Below is a small trained network, with its code and all its weights. Each question gives an input and a target symbol and asks what happens when units are switched off, that is, made to give their printed mean instead of their output.

import numpy as np


def w(rows, s, z=0):
    codes = np.array(rows[::2]) - 128.0
    scale = np.full(codes.shape[1], s)
    scale[-1] = z or s
    return codes * scale


def norm(h):
    return h / np.sqrt((h * h).mean(-1, keepdims=True) + 1e-5)


def f(y):
    return np.maximum(y, 0)


def softmax(a):
    e = np.exp(a - a.max(-1, keepdims=True))
    return e / e.sum(-1, keepdims=True)


def log_softmax(a):
    a = a - a.max(-1, keepdims=True)
    return a - np.log(np.exp(a).sum(-1, keepdims=True))


def net(x, mask):
    ids = ['Θγζημω'.index(c) for c in x.split()]
    T = len(ids)
    res = E[ids] + P[:T]
    r = norm(res)
    for j in range(2):
        rows = slice(2 * j, 2 * j + 2)
        q, k, v = (r @ M[0][rows].T for M in (Q, K, V))
        z = softmax(np.where(np.tri(T) > 0, q @ k.T / 2**0.5, -1e9)) @ v
        o = O[0][rows]
        res = res + np.where(mask[j], z, o[:, -1]) @ o[:, :-1]
    y = f(norm(res) @ A[0][:, :-1].T + A[0][:, -1])
    res = res + np.where(mask[2:6], y, B[0][:, -1]) @ B[0][:, :-1]
    return log_softmax(norm(res)[-1] @ U[:, :-1].T + U[:, -1])


Q, K, V, O, A, B = {}, {}, {}, {}, {}, {}
E = w([
[167,224,82,145,174,60],'Θ',
[142,68,114,169,113,37],'γ',
[142,107,65,117,127,214],'ζ',
[215,136,126,100,137,143],'η',
[49,112,72,102,81,137],'μ',
[129,162,254,106,57,152],'ω',
],0.023)
P = w([
[143,77,115,111,183,177],'0',
[104,46,90,107,189,96],'1',
[93,176,202,123,159,170],'2',
[106,57,94,90,180,76],'3',
[127,156,163,166,129,180],'4',
[147,38,67,120,172,72],'5',
[136,154,176,167,117,186],'6',
[125,49,72,90,188,69],'7',
[146,141,194,153,134,193],'8',
[104,64,79,98,173,52],'9',
[141,129,185,166,144,177],'10',
[158,100,2,89,139,113],'11',
[137,147,189,185,122,145],'12',
],0.009)
Q[0] = w([
[116,162,147,209,112,138],'head 0',
[103,178,141,166,125,168],'head 0',
[4,94,20,168,114,170],'head 1',
[83,182,158,104,89,113],'head 1',
],0.011)
K[0] = w([
[65,83,26,8,181,231],'head 0',
[163,125,147,73,122,210],'head 0',
[76,117,47,140,102,147],'head 1',
[2,125,198,226,104,91],'head 1',
],0.0078)
V[0] = w([
[173,50,189,87,2,121],'head 0',
[154,101,146,247,101,60],'head 0',
[151,151,139,188,20,39],'head 1',
[133,253,166,159,49,190],'head 1',
],0.007)
O[0] = w([
[102,64,242,80,39,157,68],'head 0',
[140,105,2,127,46,62,91],'head 0',
[83,122,42,90,171,227,2],'head 1',
[236,94,84,2,104,179,77],'head 1',
],0.0053,0.0059)
A[0] = w([
[45,80,81,188,71,142,113],'neuron 0',
[104,96,140,167,211,29,249],'neuron 1',
[113,142,126,138,103,254,180],'neuron 2',
[144,204,51,173,197,62,208],'neuron 3',
],0.0083,0.0017)
B[0] = w([
[168,150,138,57,99,126,193],'neuron 0',
[125,165,93,169,20,232,207],'neuron 1',
[142,35,206,175,203,55,227],'neuron 2',
[45,68,77,2,208,198,255],'neuron 3',
],0.0083,0.0078)
U = w([
[116,168,40,104,151,167,173],'Θ',
[102,191,101,222,26,180,192],'γ',
[99,84,127,225,191,93,106],'ζ',
[254,144,70,92,62,3,254],'η',
[126,66,157,11,88,83,39],'μ',
[156,189,152,130,57,180,137],'ω',
],0.0075,0.0032)

Each question gives the input, a string of symbols that net reads in full, and the target symbol t.
The units are the heads (2 rows each of Q, K, V and O) and the neurons (one row each of A and B). Each row of codes is followed by its name. A weight is (code - 128) times the scale printed after its matrix; where a second scale follows, it is the last column's (O, A, B and U).
mask holds one flag per unit, heads first, then neurons. A switched-off unit (its flag False) gives its mean, the last column of its rows in O or B, instead of its output. The means were averaged over made-up inputs and are rounded, as every weight is.
A unit's drop is (log p(t) with every unit on - log p(t) with that unit switched off) / (log p(t) with every unit on - log p(t) with every unit switched off).
The circuit of an input: a set's keep is (log p(t) with only the set's units on - log p(t) with every unit switched off) / (log p(t) with every unit on - log p(t) with every unit switched off). Starting from all 6 units, units are removed one at a time, each time the one whose removal leaves the highest keep (on an exact tie, the one counted first), for as long as the keep stays at least 0.8.
circuit, biggest first: the units of the circuit, biggest drop first
unit that matters most: the unit with the biggest drop
k most important neurons: the k neurons with the biggest drops, biggest first
heads that matter: for each layer, one digit per head in row order, 1 if its drop is at least 0.15 and else 0, layers parted by /
drop of u: that unit's drop, to one decimal
input μ γ η, target η: heads that matter -> 00
input ζ ζ ω ζ, target μ: circuit, biggest first -> head 0; head 1
input ζ μ μ μ ζ ζ, target ζ: circuit, biggest first -> head 0; neuron 3; neuron 1; head 1
input ζ ζ Θ ζ η ζ μ η, target Θ: circuit, biggest first -> head 0; neuron 3; neuron 2
input Θ Θ ζ ζ ζ ζ Θ γ γ Θ γ, target γ: circuit, biggest first -> neuron 1
input γ ζ μ μ ζ Θ ζ ω ζ γ μ ζ, target η: circuit, biggest first -> head 0; neuron 3; neuron 1; head 1
input μ ζ ζ ζ η μ, target γ: circuit, biggest first -> neuron 3; neuron 2; head 0
input ζ ζ ζ η, target ω: heads that matter -> 11
input ζ ζ γ ζ ζ ζ ζ ζ η ζ ζ ζ μ, target μ: 3 most important neurons -> neuron 0; neuron 1; neuron 2
input ω μ ζ ω ζ ζ, target μ: 2 most important neurons -> neuron 1; neuron 0
input η ζ ζ μ, target γ: 2 most important neurons -> neuron 3; neuron 2
input ζ ζ ζ ζ Θ μ μ ζ μ Θ, target Θ: circuit, biggest first -> neuron 3; neuron 1
input Θ μ ζ ζ ζ γ γ ζ ζ ζ, target η: heads that matter -> 10
input μ γ μ Θ ζ γ ζ Θ ζ, target ζ: unit that matters most -> neuron 2
input ζ ζ ζ Θ μ, target μ: 3 most important neurons -> neuron 0; neuron 2; neuron 1
input ω ω Θ γ ζ Θ γ ζ μ μ ζ μ, target η: 3 most important neurons -> neuron 3; neuron 0; neuron 1
input μ Θ Θ μ ζ Θ Θ ζ ω γ η Θ Θ, target Θ: drop of neuron 3 -> 0.3
input ζ ζ Θ μ μ η, target Θ: drop of head 0 -> 0.1
input ζ ζ ω μ γ ζ η ζ ζ μ, target η: drop of head 0 -> 0.8
input Θ ζ μ γ ζ Θ γ, target γ: drop of head 0 -> 0.0
input ζ γ η, target η: unit that matters most -> neuron 3
